Here is a tiny trained network, its code and every weight. The questions are about switching its units off for an input and a class, where a switched-off unit gives its printed mean instead of its output.

import numpy as np


def w(rows, s, z=0):
    codes = np.array(rows[::2]) - 128.0
    scale = np.full(codes.shape[1], s)
    scale[-1] = z or s
    return codes * scale


def norm(h):
    return h / np.sqrt((h * h).mean(-1, keepdims=True) + 1e-5)


def f(y):
    return np.maximum(y, 0)


def log_softmax(a):
    a = a - a.max(-1, keepdims=True)
    return a - np.log(np.exp(a).sum(-1, keepdims=True))


def net(x, mask):
    res = np.array(x, float).reshape(1, 6) / 4 @ E
    u = 0
    for l in range(3):
        y = f(norm(res) @ A[l][:, :-1].T + A[l][:, -1])
        res = res + np.where(mask[u : u + 13], y, B[l][:, -1]) @ B[l][:, :-1]
        u += 13
    return log_softmax(norm(res)[-1] @ U[:, :-1].T + U[:, -1])


A, B = {}, {}
E = w([
[201,141,234,195],'x0',
[169,89,99,159],'x1',
[52,133,91,253],'x2',
[129,126,125,132],'x3',
[139,113,111,128],'x4',
[190,209,88,161],'x5',
],0.004)
A[0] = w([
[95,119,66,119,220],'L0N0',
[118,70,114,117,163],'L0N1',
[70,119,71,113,40],'L0N2',
[179,161,130,150,183],'L0N3',
[122,65,255,187,172],'L0N4',
[172,115,186,148,30],'L0N5',
[217,177,129,182,113],'L0N6',
[89,107,91,109,61],'L0N7',
[122,69,253,135,246],'L0N8',
[130,103,188,141,30],'L0N9',
[78,186,130,100,211],'L0N10',
[17,196,148,202,115],'L0N11',
[174,163,172,82,138],'L0N12',
],0.008,0.0014)
B[0] = w([
[227,177,139,122,210],'L0N0',
[84,231,110,31,179],'L0N1',
[98,194,157,131,190],'L0N2',
[115,169,216,125,201],'L0N3',
[91,211,66,81,249],'L0N4',
[152,142,109,99,182],'L0N5',
[131,190,141,92,238],'L0N6',
[112,181,144,124,174],'L0N7',
[114,133,1,86,254],'L0N8',
[121,173,106,88,163],'L0N9',
[235,142,115,174,185],'L0N10',
[192,14,124,138,243],'L0N11',
[165,81,145,164,217],'L0N12',
],0.0055,0.0041)
A[1] = w([
[170,100,149,153,3],'L1N0',
[103,106,218,137,29],'L1N1',
[103,226,92,145,113],'L1N2',
[65,130,136,27,149],'L1N3',
[95,53,151,140,14],'L1N4',
[150,155,84,102,70],'L1N5',
[92,131,136,212,130],'L1N6',
[130,71,101,164,65],'L1N7',
[25,121,136,105,117],'L1N8',
[155,45,150,129,140],'L1N9',
[116,160,159,138,154],'L1N10',
[175,164,238,123,142],'L1N11',
[109,84,106,255,92],'L1N12',
],0.009,0.0026)
B[1] = w([
[148,166,139,110,136],'L1N0',
[153,71,66,41,128],'L1N1',
[232,131,144,181,254],'L1N2',
[75,178,149,169,238],'L1N3',
[180,254,154,132,129],'L1N4',
[144,158,117,144,219],'L1N5',
[119,40,151,119,159],'L1N6',
[78,70,146,135,145],'L1N7',
[50,172,45,160,163],'L1N8',
[181,146,17,63,141],'L1N9',
[165,64,82,185,153],'L1N10',
[23,98,95,159,215],'L1N11',
[120,59,130,124,183],'L1N12',
],0.0057,0.005)
A[2] = w([
[121,127,139,106,54],'L2N0',
[44,136,113,87,86],'L2N1',
[192,137,183,163,233],'L2N2',
[182,113,152,74,25],'L2N3',
[153,129,210,33,26],'L2N4',
[87,115,115,97,41],'L2N5',
[201,106,201,148,206],'L2N6',
[98,163,151,171,9],'L2N7',
[70,197,89,149,67],'L2N8',
[168,162,144,2,77],'L2N9',
[152,163,120,77,212],'L2N10',
[144,224,126,207,218],'L2N11',
[115,158,153,84,47],'L2N12',
],0.0084,0.0014)
B[2] = w([
[123,129,90,125,130],'L2N0',
[100,140,97,93,164],'L2N1',
[52,152,49,36,193],'L2N2',
[83,141,177,135,148],'L2N3',
[4,16,245,161,149],'L2N4',
[82,232,107,104,140],'L2N5',
[41,181,19,88,176],'L2N6',
[202,144,98,69,140],'L2N7',
[199,133,116,55,190],'L2N8',
[121,64,226,224,205],'L2N9',
[242,94,174,194,201],'L2N10',
[170,134,139,20,254],'L2N11',
[140,68,108,140,148],'L2N12',
],0.0042,0.0071)
U = w([
[150,98,152,42,240],'0',
[82,203,136,82,111],'1',
[149,217,186,121,2],'2',
[62,2,230,178,179],'3',
],0.0086,0.0021)

Each question gives the input, the list of numbers given to net, and the class t.
The units are the neurons (one row each of A and B). Each row of codes is followed by its name. A weight is (code - 128) times the scale printed after its matrix; where a second scale follows, it is the last column's (A, B and U).
mask holds one flag per neuron, layer by layer. A switched-off neuron (its flag False) gives its mean, the last column of its row in B, instead of its output. The means were averaged over made-up inputs and are rounded, as every weight is.
A unit's drop is (log p(t) with every unit on - log p(t) with that unit switched off) / (log p(t) with every unit on - log p(t) with every unit switched off).
The circuit of an input: a set's keep is (log p(t) with only the set's units on - log p(t) with every unit switched off) / (log p(t) with every unit on - log p(t) with every unit switched off). Starting from the 12 units with the biggest drops (on a tie, the unit counted first), units are removed one at a time, each time the one whose removal leaves the highest keep (on an exact tie, the one counted first), for as long as the keep stays at least 0.8.
units of the circuit, in order: the units of the circuit, biggest drop first
k most important neurons: the k neurons with the biggest drops, biggest first
k most important neurons of layer l: the k neurons of layer l with the biggest drops, biggest first
drop when u is switched off: that unit's drop, to one decimal
input [-4,4,-6,1,-3,-7], class 1: units of the circuit, in order	L1N3; L0N11; L2N11
input [-4,-6,8,3,-2,7], class 3: most important neuron of layer 1	L1N12
input [-5,-6,-8,-3,-6,-6], class 3: units of the circuit, in order	L2N4; L2N9
input [-6,5,-5,-5,-3,-8], class 1: 2 most important neurons	L1N3; L1N8
input [0,-2,8,4,6,6], class 3: 2 most important neurons	L0N11; L1N12
input [4,-5,5,8,-6,-3], class 0: 3 most important neurons	L0N8; L0N11; L2N9
input [2,-7,5,-3,-5,-1], class 0: 2 most important neurons	L1N9; L2N9
input [5,0,7,-1,-8,-4], class 0: 2 most important neurons	L0N8; L2N9
input [-2,-6,-4,-8,-3,1], class 3: 3 most important neurons of layer 1	L1N2; L1N3; L1N8
input [-1,-5,4,0,-8,-1], class 0: 2 most important neurons of layer 1	L1N9; L1N11
input [6,-8,-8,5,-5,-2], class 3: 2 most important neurons	L2N9; L2N4
input [-4,3,-5,-1,0,-7], class 1: 3 most important neurons	L1N3; L0N11; L1N8
input [1,-1,-8,-1,1,7], class 3: 2 most important neurons of layer 1	L1N2; L1N11
input [4,-7,8,1,2,1], class 3: units of the circuit, in order	L0N11
input [4,4,-7,6,-3,2], class 3: 2 most important neurons of layer 1	L1N2; L1N11
input [-8,7,-1,2,2,-6], class 2: drop when L0N0 is switched off	0.2
input [-8,7,-2,5,0,-1], class 2: drop when L1N11 is switched off	0.1
input [-3,4,-6,6,4,-1], class 3: drop when L0N1 is switched off	0.0
input [-3,-6,7,-3,-6,0], class 3: drop when L0N11 is switched off	0.5
